Below are the code and all the weights of a small trained network. Each question names an input and a target symbol and asks about switching units off, where a switched-off unit gives its printed mean instead of its output.

import numpy as np


def w(rows, s, z=0):
    codes = np.array(rows[::2]) - 128.0
    scale = np.full(codes.shape[1], s)
    scale[-1] = z or s
    return codes * scale


def norm(h):
    return h / np.sqrt((h * h).mean(-1, keepdims=True) + 1e-5)


def f(y):
    return y / 2 * (1 + np.tanh(0.7978845608 * (y + 0.044715 * y**3)))


def softmax(a):
    e = np.exp(a - a.max(-1, keepdims=True))
    return e / e.sum(-1, keepdims=True)


def log_softmax(a):
    a = a - a.max(-1, keepdims=True)
    return a - np.log(np.exp(a).sum(-1, keepdims=True))


def net(x, mask):
    ids = ['βδεηλμξπστφω'.index(c) for c in x.split()]
    T = len(ids)
    res = E[ids] + P[:T]
    u = 0
    for l in range(2):
        q, k, v = (norm(res) @ M[l].T for M in (Q, K, V))
        z = softmax(np.where(np.tri(T) > 0, q @ k.T / 2**0.5, -1e9)) @ v
        res = res + np.where(mask[u], z, O[l][:, -1]) @ O[l][:, :-1]
        u += 1
        y = f(norm(res) @ A[l][:, :-1].T + A[l][:, -1])
        res = res + np.where(mask[u : u + 8], y, B[l][:, -1]) @ B[l][:, :-1]
        u += 8
    return log_softmax(norm(res)[-1] @ U[:, :-1].T + U[:, -1])


Q, K, V, O, A, B = {}, {}, {}, {}, {}, {}
E = w([
[97,143,170,42,153,155,237,98,112,90,134],'β',
[107,185,110,79,61,110,235,149,94,163,80],'δ',
[138,126,36,71,181,180,93,82,145,190,113],'ε',
[105,164,57,74,29,115,220,149,136,157,66],'η',
[45,139,159,102,90,107,219,126,206,171,93],'λ',
[37,99,75,151,95,108,164,197,39,62,122],'μ',
[111,36,139,61,128,113,105,138,67,182,147],'ξ',
[107,61,96,73,76,171,114,131,68,123,24],'π',
[113,160,179,94,137,192,85,81,25,20,77],'σ',
[144,108,91,192,183,215,89,159,180,106,57],'τ',
[184,194,157,126,76,133,1,134,127,98,141],'φ',
[165,120,76,232,106,40,146,88,64,166,176],'ω',
],0.0071)
P = w([
[126,102,44,133,232,8,58,222,173,181,91],'0',
[113,161,211,82,254,167,183,141,82,99,119],'1',
[190,128,95,63,134,97,185,148,147,143,146],'2',
[43,180,8,119,164,61,43,116,164,132,27],'3',
[119,167,216,106,190,199,176,129,97,133,139],'4',
[194,117,118,73,73,134,166,134,174,148,162],'5',
[44,143,9,126,106,90,67,74,167,140,74],'6',
[113,160,219,133,127,229,152,118,105,173,172],'7',
[164,99,130,98,40,184,142,130,178,179,198],'8',
[38,117,22,144,63,139,77,56,185,148,108],'9',
],0.0054)
Q[0] = w([
[254,14,194,125,167,194,169,218,140,102,245],'L0H0',
[100,182,74,4,74,125,157,121,141,242,72],'L0H0',
],0.0083)
K[0] = w([
[151,209,101,10,220,30,161,190,164,138,72],'L0H0',
[136,153,154,124,34,254,145,130,139,210,181],'L0H0',
],0.0064)
V[0] = w([
[112,178,96,74,159,3,126,82,8,120,250],'L0H0',
[116,122,33,193,157,114,156,106,87,16,69],'L0H0',
],0.0033)
O[0] = w([
[116,119,151,133,44,115,119,117,100,198,204,141],'L0H0',
[113,135,92,118,117,254,134,96,172,166,124,5],'L0H0',
],0.0073,0.0013)
A[0] = w([
[127,109,52,119,90,70,179,124,156,150,199,151],'L0N0',
[221,139,235,191,172,192,105,2,78,88,181,90],'L0N1',
[106,72,67,131,105,128,107,60,78,198,47,234],'L0N2',
[182,104,177,116,160,125,201,105,98,189,207,67],'L0N3',
[155,45,148,121,88,201,103,152,90,141,138,251],'L0N4',
[133,83,83,118,73,26,91,42,149,137,159,85],'L0N5',
[70,130,64,109,53,92,183,136,161,94,91,44],'L0N6',
[94,178,159,75,124,203,127,138,4,67,136,87],'L0N7',
],0.0059,0.0025)
B[0] = w([
[101,151,161,133,147,204,77,130,198,141,117,221],'L0N0',
[64,108,58,72,199,115,94,180,130,39,186,137],'L0N1',
[179,89,175,137,175,143,87,76,165,129,143,221],'L0N2',
[176,135,124,141,95,94,189,135,119,30,21,164],'L0N3',
[148,170,97,108,212,46,205,96,183,121,101,154],'L0N4',
[77,238,120,45,192,97,125,168,67,170,119,168],'L0N5',
[176,48,86,163,167,121,89,168,127,128,173,254],'L0N6',
[125,131,164,159,203,163,3,115,146,169,150,180],'L0N7',
],0.0062,0.0064)
Q[1] = w([
[13,120,89,98,108,132,26,2,111,146,18],'L1H0',
[94,136,60,180,255,157,51,122,133,154,140],'L1H0',
],0.0059)
K[1] = w([
[113,253,73,71,186,109,147,27,121,43,139],'L1H0',
[90,144,31,83,187,148,121,119,198,137,218],'L1H0',
],0.0066)
V[1] = w([
[101,2,176,54,101,170,36,115,157,176,109],'L1H0',
[170,190,174,115,145,125,12,156,249,54,183],'L1H0',
],0.0041)
O[1] = w([
[109,65,180,127,56,67,128,138,140,46,197,236],'L1H0',
[147,203,231,230,2,167,167,98,86,81,58,253],'L1H0',
],0.0054,0.003)
A[1] = w([
[129,59,54,127,45,181,126,120,96,160,223,115],'L1N0',
[102,34,88,89,82,167,144,88,150,157,103,114],'L1N1',
[167,115,136,153,127,157,32,116,154,80,157,48],'L1N2',
[126,169,154,131,93,145,74,137,57,203,254,57],'L1N3',
[122,228,179,157,169,114,102,84,27,102,113,145],'L1N4',
[126,151,34,131,106,18,181,196,106,52,158,3],'L1N5',
[162,191,193,79,89,45,100,149,78,174,142,140],'L1N6',
[210,133,143,161,126,144,180,117,156,73,143,62],'L1N7',
],0.007,0.0043)
B[1] = w([
[102,80,154,77,45,162,96,42,158,114,125,161],'L1N0',
[169,131,88,158,148,122,116,38,59,66,178,151],'L1N1',
[160,181,152,95,129,98,205,212,128,145,114,188],'L1N2',
[117,75,120,188,254,223,146,137,130,191,158,157],'L1N3',
[152,109,55,148,48,101,125,99,151,163,145,254],'L1N4',
[35,111,191,117,153,55,52,94,238,156,90,149],'L1N5',
[96,131,168,121,119,162,104,165,30,62,87,222],'L1N6',
[101,61,81,176,132,174,31,169,139,192,148,151],'L1N7',
],0.0075,0.0045)
U = w([
[55,97,108,61,85,162,143,33,145,67,190,207],'β',
[102,164,87,189,53,103,134,123,80,129,70,156],'δ',
[201,132,44,62,81,79,177,172,180,162,188,133],'ε',
[172,71,221,109,133,189,121,212,115,131,161,24],'η',
[52,120,147,58,145,150,221,109,130,105,75,179],'λ',
[111,107,60,186,167,151,124,116,132,228,153,185],'μ',
[197,38,119,177,189,55,125,98,77,63,153,96],'ξ',
[185,178,243,145,114,161,90,72,181,122,78,3],'π',
[36,119,121,70,192,149,32,143,61,68,173,130],'σ',
[111,123,67,153,184,217,139,141,157,23,55,92],'τ',
[184,211,127,118,159,82,99,171,134,115,204,120],'φ',
[65,140,104,155,129,2,93,133,200,131,139,136],'ω',
],0.0077,0.0039)

Each question gives the input, a string of symbols that net reads in full, and the target symbol t.
The units are the heads (2 rows each of Q, K, V and O) and the neurons (one row each of A and B). Each row of codes is followed by its name. A weight is (code - 128) times the scale printed after its matrix; where a second scale follows, it is the last column's (O, A, B and U).
mask holds one flag per unit, layer by layer, with each layer's heads first. A switched-off unit (its flag False) gives its mean, the last column of its rows in O or B, instead of its output. The means were averaged over made-up inputs and are rounded, as every weight is.
A unit's drop is (log p(t) with every unit on - log p(t) with that unit switched off) / (log p(t) with every unit on - log p(t) with every unit switched off).
The circuit of an input: a set's keep is (log p(t) with only the set's units on - log p(t) with every unit switched off) / (log p(t) with every unit on - log p(t) with every unit switched off). Starting from the 12 units with the biggest drops (on a tie, the unit counted first), units are removed one at a time, each time the one whose removal leaves the highest keep (on an exact tie, the one counted first), for as long as the keep stays at least 0.8.
units of the circuit, in order: the units of the circuit, biggest drop first
top k neurons: the k neurons with the biggest drops, biggest first
k most important neurons of layer l: the k neurons of layer l with the biggest drops, biggest first
input δ δ σ δ, target π: 3 most important neurons of layer 0 => L0N2; L0N7; L0N1
input η λ δ λ ξ, target ξ: units of the circuit, in order => L0N0; L0N4
input ω δ η π, target ξ: top neuron => L1N1
input τ μ μ μ δ τ μ β, target β: top 2 neurons => L0N6; L0N7
input ξ δ δ λ δ μ λ δ λ, target ε: units of the circuit, in order => L0N2; L1N6; L1N5
input τ λ π ω δ δ δ π λ η, target ξ: units of the circuit, in order => L1N1; L0N6
input ξ δ λ λ η η φ ξ η δ, target σ: units of the circuit, in order => L0H0; L1N6; L0N5
input ξ δ β ω ξ β δ ω, target ω: units of the circuit, in order => L0N3; L0N1; L1N5
input λ λ ξ ε, target σ: top 3 neurons => L0N5; L1N6; L0N3
input τ δ π δ μ λ μ λ, target λ: units of the circuit, in order => L0N2; L1H0; L0N0; L0N6
input μ δ λ δ λ λ μ, target β: units of the circuit, in order => L0H0; L1N0
input λ ξ μ η μ ω η, target μ: units of the circuit, in order => L0H0; L1N3; L0N3
input δ δ δ δ η μ ω ω, target ω: units of the circuit, in order => L0N1; L0N3; L1N5
input δ λ λ μ β ε, target π: units of the circuit, in order => L0N6; L1H0
input δ δ η λ η δ δ, target ε: units of the circuit, in order => L0N6; L0N2; L1N2
input ξ τ δ β ω τ δ δ δ δ, target η: top neuron => L0N6
input δ λ δ δ δ λ δ μ μ λ, target β: 2 most important neurons of layer 1 => L1N1; L1N0
input δ δ μ δ λ δ, target ω: units of the circuit, in order => L0H0; L1N5
input β δ ω δ μ ε τ τ λ, target ω: units of the circuit, in order => L0H0; L0N2
input π δ δ δ η, target η: 4 most important neurons of layer 0 => L0N7; L0N4; L0N5; L0N3
input δ δ δ ω η μ ε δ, target δ: top 2 neurons => L0N7; L0N3
input δ η δ η, target ε: top 4 neurons => L0N2; L0N6; L1N2; L1N6
input μ δ μ ω η τ, target μ: 2 most important neurons of layer 1 => L1N7; L1N6
input δ λ δ, target ω: top 2 neurons => L1N5; L0N7
input δ μ λ μ δ δ δ η, target η: top 2 neurons => L0N7; L1N4
input τ δ β λ η μ, target η: 3 most important neurons of layer 0 => L0N0; L0N7; L0N3
